Below is a small trained network, with its code and all its weights. Each question gives an input and a target symbol and asks what happens when units are switched off, that is, made to give their printed mean instead of their output.

import numpy as np


def w(rows, s, z=0):
    codes = np.array(rows[::2]) - 128.0
    scale = np.full(codes.shape[1], s)
    scale[-1] = z or s
    return codes * scale


def norm(h):
    return h / np.sqrt((h * h).mean(-1, keepdims=True) + 1e-5)


def f(y):
    return np.maximum(y, 0)


def softmax(a):
    e = np.exp(a - a.max(-1, keepdims=True))
    return e / e.sum(-1, keepdims=True)


def log_softmax(a):
    a = a - a.max(-1, keepdims=True)
    return a - np.log(np.exp(a).sum(-1, keepdims=True))


def net(x, mask):
    ids = ['βγεθλξστφω'.index(c) for c in x.split()]
    T = len(ids)
    res = E[ids] + P[:T]
    r = norm(res)
    for j in range(3):
        rows = slice(3 * j, 3 * j + 3)
        q, k, v = (r @ M[0][rows].T for M in (Q, K, V))
        z = softmax(np.where(np.tri(T) > 0, q @ k.T / 3**0.5, -1e9)) @ v
        o = O[0][rows]
        res = res + np.where(mask[j], z, o[:, -1]) @ o[:, :-1]
    y = f(norm(res) @ A[0][:, :-1].T + A[0][:, -1])
    res = res + np.where(mask[3:15], y, B[0][:, -1]) @ B[0][:, :-1]
    return log_softmax(norm(res)[-1] @ U[:, :-1].T + U[:, -1])


Q, K, V, O, A, B = {}, {}, {}, {}, {}, {}
E = w([
[102,118,117,149,118,134,138,169],'β',
[71,127,75,159,133,122,111,125],'γ',
[33,33,120,150,61,250,79,229],'ε',
[107,119,130,148,114,139,150,170],'θ',
[94,103,112,71,90,97,158,102],'λ',
[143,156,140,131,116,113,105,127],'ξ',
[185,135,71,133,159,152,157,75],'σ',
[146,66,138,106,161,141,90,101],'τ',
[124,124,136,113,179,100,144,130],'φ',
[98,151,167,121,157,159,144,83],'ω',
],0.0012)
P = w([
[100,172,78,7,138,252,77,234],'0',
[87,155,90,58,147,169,96,196],'1',
[94,142,120,93,145,121,116,167],'2',
[115,122,140,132,120,95,134,143],'3',
[133,101,161,167,114,79,153,106],'4',
[128,64,158,196,109,57,188,71],'5',
[143,55,171,219,99,46,190,56],'6',
],0.0004)
Q[0] = w([
[66,100,139,208,58,89,192,207],'H0',
[158,193,162,202,54,42,76,87],'H0',
[114,158,157,221,41,49,129,145],'H0',
[147,72,160,182,112,100,203,76],'H1',
[90,74,95,125,155,153,189,151],'H1',
[118,76,140,167,117,114,201,123],'H1',
[133,154,206,187,67,47,115,132],'H2',
[116,104,67,93,164,181,147,138],'H2',
[189,155,107,54,159,173,61,2],'H2',
],0.0038)
K[0] = w([
[164,78,170,114,201,83,163,49],'H0',
[74,69,91,155,137,122,169,107],'H0',
[98,64,115,143,165,107,173,82],'H0',
[134,114,190,191,106,21,146,87],'H1',
[95,73,112,152,155,138,174,102],'H1',
[126,100,160,162,137,61,151,80],'H1',
[125,88,132,175,129,113,171,93],'H2',
[143,169,128,87,131,134,85,153],'H2',
[61,135,75,103,90,168,116,254],'H2',
],0.0039)
V[0] = w([
[97,69,99,197,156,154,46,113],'H0',
[170,127,131,96,99,247,121,161],'H0',
[130,32,157,60,106,84,86,123],'H0',
[141,116,6,117,17,149,129,114],'H1',
[89,57,102,176,125,77,210,109],'H1',
[168,222,116,79,91,140,64,155],'H1',
[147,183,121,64,150,122,87,31],'H2',
[223,122,75,139,162,58,86,177],'H2',
[99,30,85,144,190,162,229,121],'H2',
],0.0013)
O[0] = w([
[93,99,91,180,152,143,69,90,121],'H0',
[202,113,194,184,69,152,120,104,177],'H0',
[120,48,150,56,132,131,101,147,111],'H0',
[161,107,105,126,37,71,130,82,131],'H1',
[156,195,119,78,84,171,79,146,19],'H1',
[106,70,100,147,155,80,201,95,254],'H1',
[118,149,148,93,147,205,102,27,121],'H2',
[249,139,29,97,144,130,71,161,153],'H2',
[119,46,86,153,192,80,219,99,25],'H2',
],0.0015,0.00096)
A[0] = w([
[184,104,152,198,126,72,205,56,209],'N0',
[82,67,120,147,110,161,179,172,197],'N1',
[85,134,138,69,166,178,96,77,253],'N2',
[85,155,130,141,64,153,139,191,174],'N3',
[147,219,163,111,49,171,30,179,156],'N4',
[107,150,94,78,162,200,149,188,9],'N5',
[139,5,127,126,140,149,87,117,53],'N6',
[100,92,168,41,123,98,167,146,28],'N7',
[156,133,79,116,222,119,204,143,142],'N8',
[169,104,74,61,173,104,138,198,37],'N9',
[210,110,209,96,112,155,177,188,152],'N10',
[157,239,156,119,85,160,20,158,98],'N11',
],0.0013,0.00063)
B[0] = w([
[111,107,86,73,144,236,144,182,247],'N0',
[180,150,142,87,163,130,102,72,211],'N1',
[134,129,141,210,92,44,183,159,168],'N2',
[184,157,135,99,146,115,112,59,206],'N3',
[189,223,180,182,55,137,36,32,204],'N4',
[73,159,154,32,208,100,66,250,137],'N5',
[204,103,178,151,202,34,148,105,150],'N6',
[130,142,106,82,50,176,112,76,144],'N7',
[107,185,142,90,73,188,64,163,170],'N8',
[150,198,106,84,121,112,44,200,144],'N9',
[72,148,70,163,153,44,79,55,183],'N10',
[188,232,175,163,49,77,73,42,188],'N11',
],0.0013)
U = w([
[145,112,118,141,123,116,143,159,3],'β',
[15,119,10,202,160,87,86,85,108],'γ',
[85,37,167,160,61,224,51,199,111],'ε',
[159,104,131,196,79,56,243,237,152],'θ',
[88,75,124,2,28,82,182,64,96],'λ',
[197,222,182,181,50,100,39,38,197],'ξ',
[219,130,28,115,145,245,197,87,118],'σ',
[196,9,180,133,227,68,96,69,109],'τ',
[105,196,127,11,231,118,75,225,174],'φ',
[38,159,241,152,182,186,225,79,119],'ω',
],0.0041,0.0024)

Each question gives the input, a string of symbols that net reads in full, and the target symbol t.
The units are the heads (3 rows each of Q, K, V and O) and the neurons (one row each of A and B). Each row of codes is followed by its name. A weight is (code - 128) times the scale printed after its matrix; where a second scale follows, it is the last column's (O, A, B and U).
mask holds one flag per unit, heads first, then neurons. A switched-off unit (its flag False) gives its mean, the last column of its rows in O or B, instead of its output. The means were averaged over made-up inputs and are rounded, as every weight is.
A unit's drop is (log p(t) with every unit on - log p(t) with that unit switched off) / (log p(t) with every unit on - log p(t) with every unit switched off).
The circuit of an input: a set's keep is (log p(t) with only the set's units on - log p(t) with every unit switched off) / (log p(t) with every unit on - log p(t) with every unit switched off). Starting from the 12 units with the biggest drops (on a tie, the unit counted first), units are removed one at a time, each time the one whose removal leaves the highest keep (on an exact tie, the one counted first), for as long as the keep stays at least 0.8.
units of the circuit, in order: the units of the circuit, biggest drop first
most important unit: the unit with the biggest drop
top k neurons: the k neurons with the biggest drops, biggest first
heads that matter: for each layer, one digit per head in row order, 1 if its drop is at least 0.15 and else 0, layers parted by /
drop of u: that unit's drop, to one decimal
input ξ ξ ω ω θ, target ω: heads that matter -> 001
input γ ξ ξ ω ξ, target ω: most important unit -> H1
input θ ξ λ ξ, target λ: heads that matter -> 110
input ξ φ ξ φ ξ, target φ: heads that matter -> 110
input ω τ ξ ξ ξ θ, target ξ: heads that matter -> 011
input γ θ λ θ, target λ: heads that matter -> 111
input γ ξ ε ξ σ ξ, target σ: units of the circuit, in order -> N0, H2, N4, N11
input β ξ ω θ ξ γ ξ, target γ: units of the circuit, in order -> H0, N4, N0, N11
input ξ ξ ξ ω ε θ, target ω: heads that matter -> 011
input φ ξ σ φ ξ θ, target φ: units of the circuit, in order -> H0, H1, H2, N5
input ξ λ ξ θ ξ ω ξ, target ω: heads that matter -> 111
input θ φ ξ φ θ, target φ: heads that matter -> 110
input β ξ ξ θ τ φ, target φ: heads that matter -> 010
input γ θ ξ σ ξ, target σ: heads that matter -> 011
input ε ξ ξ ξ β, target ξ: heads that matter -> 001
input γ ξ ε ξ φ, target φ: heads that matter -> 000
input ξ φ θ β, target φ: heads that matter -> 111
input β ξ ξ β ξ φ ξ, target φ: most important unit -> H0
input φ ξ β, target φ: top 2 neurons -> N5, N11
input ξ τ ξ, target τ: top neuron -> N4
input θ σ θ, target σ: drop of N1 -> 0.2
input ω ε ξ ξ ω φ, target ω: drop of H2 -> 0.9
input τ ξ θ, target τ: drop of H0 -> 0.5
